Below is a small trained network, with its code and all its weights. Each question gives an input and a class and asks what happens when units are switched off, that is, made to give their printed mean instead of their output.

import numpy as np


def w(rows, s, z=0):
    codes = np.array(rows[::2]) - 128.0
    scale = np.full(codes.shape[1], s)
    scale[-1] = z or s
    return codes * scale


def norm(h):
    return h / np.sqrt((h * h).mean(-1, keepdims=True) + 1e-5)


def f(y):
    return y / 2 * (1 + np.tanh(0.7978845608 * (y + 0.044715 * y**3)))


def log_softmax(a):
    a = a - a.max(-1, keepdims=True)
    return a - np.log(np.exp(a).sum(-1, keepdims=True))


def net(x, mask):
    res = np.array(x, float).reshape(1, 5) / 4 @ E
    u = 0
    for l in range(2):
        y = f(norm(res) @ A[l][:, :-1].T + A[l][:, -1])
        res = res + np.where(mask[u : u + 7], y, B[l][:, -1]) @ B[l][:, :-1]
        u += 7
    return log_softmax(norm(res)[-1] @ U[:, :-1].T + U[:, -1])


A, B = {}, {}
E = w([
[132,122,138,121,134,147,157,115,113,137,139],'x0',
[95,215,1,128,186,138,229,112,137,111,78],'x1',
[126,122,141,152,134,113,142,144,125,115,136],'x2',
[132,169,223,124,103,126,182,130,208,109,111],'x3',
[99,152,129,25,95,69,176,226,112,134,174],'x4',
],0.0067)
A[0] = w([
[98,166,214,74,134,156,160,155,238,104,92,44],'0.n1',
[130,106,162,128,135,186,91,169,104,110,102,220],'0.n2',
[90,141,154,51,134,79,155,170,142,151,150,2],'0.n3',
[146,91,147,88,83,97,99,115,116,155,156,50],'0.n4',
[150,146,62,138,127,155,179,139,167,106,73,45],'0.n5',
[111,92,50,144,67,141,108,171,2,150,113,41],'0.n6',
[125,143,97,148,199,104,62,121,48,156,172,12],'0.n7',
],0.0067,0.0032)
B[0] = w([
[157,213,92,200,106,142,91,113,9,199,180,254],'0.n1',
[60,103,254,94,200,82,128,140,125,106,125,183],'0.n2',
[112,56,143,127,112,138,167,126,121,68,9,205],'0.n3',
[148,89,129,122,139,98,103,128,171,155,154,157],'0.n4',
[107,37,170,148,151,103,107,150,174,178,221,199],'0.n5',
[146,249,151,184,135,157,128,146,26,154,168,198],'0.n6',
[195,211,109,117,137,161,105,157,52,108,109,162],'0.n7',
],0.0079,0.0046)
A[1] = w([
[148,75,140,198,191,173,79,42,134,105,38,9],'1.n1',
[152,107,202,89,118,68,62,122,113,104,221,200],'1.n2',
[175,223,175,135,27,132,142,92,199,102,143,69],'1.n3',
[163,210,182,164,83,126,178,137,212,147,117,80],'1.n4',
[100,179,32,143,188,122,214,155,150,121,169,149],'1.n5',
[153,108,86,2,45,108,151,212,90,69,170,155],'1.n6',
[134,137,24,144,130,114,170,115,199,147,137,4],'1.n7',
],0.0071,0.0021)
B[1] = w([
[90,151,106,128,123,21,254,163,162,171,56,205],'1.n1',
[127,122,55,61,96,211,109,131,176,70,177,221],'1.n2',
[164,202,36,104,165,119,137,169,50,166,119,156],'1.n3',
[148,149,56,128,189,158,60,133,26,113,119,165],'1.n4',
[163,63,214,58,72,170,5,136,193,81,161,254],'1.n5',
[109,138,110,254,206,48,222,34,178,192,40,210],'1.n6',
[94,63,165,67,59,177,131,155,108,65,229,170],'1.n7',
],0.0082,0.0067)
U = w([
[122,48,150,19,108,162,59,123,219,72,202,4],'0',
[180,212,90,132,150,136,78,128,1,147,152,165],'1',
[92,100,122,136,157,33,201,98,177,147,25,208],'2',
],0.012,0.00026)

Each question gives the input, the list of numbers given to net, and the class t.
The units are the neurons (one row each of A and B). Each row of codes is followed by its name. A weight is (code - 128) times the scale printed after its matrix; where a second scale follows, it is the last column's (A, B and U).
mask holds one flag per neuron, layer by layer. A switched-off neuron (its flag False) gives its mean, the last column of its row in B, instead of its output. The means were averaged over made-up inputs and are rounded, as every weight is.
A unit's drop is (log p(t) with every unit on - log p(t) with that unit switched off) / (log p(t) with every unit on - log p(t) with every unit switched off).
The circuit of an input: a set's keep is (log p(t) with only the set's units on - log p(t) with every unit switched off) / (log p(t) with every unit on - log p(t) with every unit switched off). Starting from the 12 units with the biggest drops (on a tie, the unit counted first), units are removed one at a time, each time the one whose removal leaves the highest keep (on an exact tie, the one counted first), for as long as the keep stays at least 0.8.
units of the circuit, in order: the units of the circuit, biggest drop first
top k neurons: the k neurons with the biggest drops, biggest first
top k neurons in layer l: the k neurons of layer l with the biggest drops, biggest first
drop of u: that unit's drop, to one decimal
input [-5,-4,3,4,6], class 2: units of the circuit, in order : [1.n6]
input [-6,-5,-8,6,-1], class 1: top 2 neurons : [0.n1 1.n3]
input [-4,0,7,-2,-3], class 2: top 2 neurons : [0.n1 1.n1]
input [-3,6,-3,-3,6], class 0: top 2 neurons in layer 1 : [1.n5 1.n7]
input [-6,-6,-4,3,-8], class 2: top 3 neurons : [1.n1 1.n5 0.n5]
input [-2,6,2,6,6], class 0: top 3 neurons : [1.n5 0.n6 0.n5]
input [-1,-4,8,7,7], class 1: top 2 neurons : [0.n1 1.n4]
input [-3,-7,-5,-5,-8], class 2: top 2 neurons : [1.n1 1.n5]
input [-7,-7,-1,8,-1], class 1: top 3 neurons : [0.n1 1.n3 1.n5]
input [1,-4,-5,-6,-8], class 2: top 2 neurons : [1.n1 0.n1]
input [3,8,-8,-7,4], class 0: top 2 neurons : [1.n5 0.n1]
input [-6,-5,0,6,6], class 1: top 3 neurons : [0.n1 1.n5 0.n5]
input [-6,1,-8,1,-2], class 2: top 2 neurons : [1.n5 1.n1]
input [-1,5,0,-3,5], class 0: units of the circuit, in order : [1.n5]
input [-5,-3,-8,4,5], class 2: top 2 neurons in layer 0 : [0.n3 0.n6]
input [8,-1,-5,0,-6], class 2: drop of 1.n7 : 0.0
input [-8,8,0,-8,3], class 0: drop of 1.n5 : 1.3
input [7,-1,-2,4,3], class 1: drop of 0.n1 : 0.9
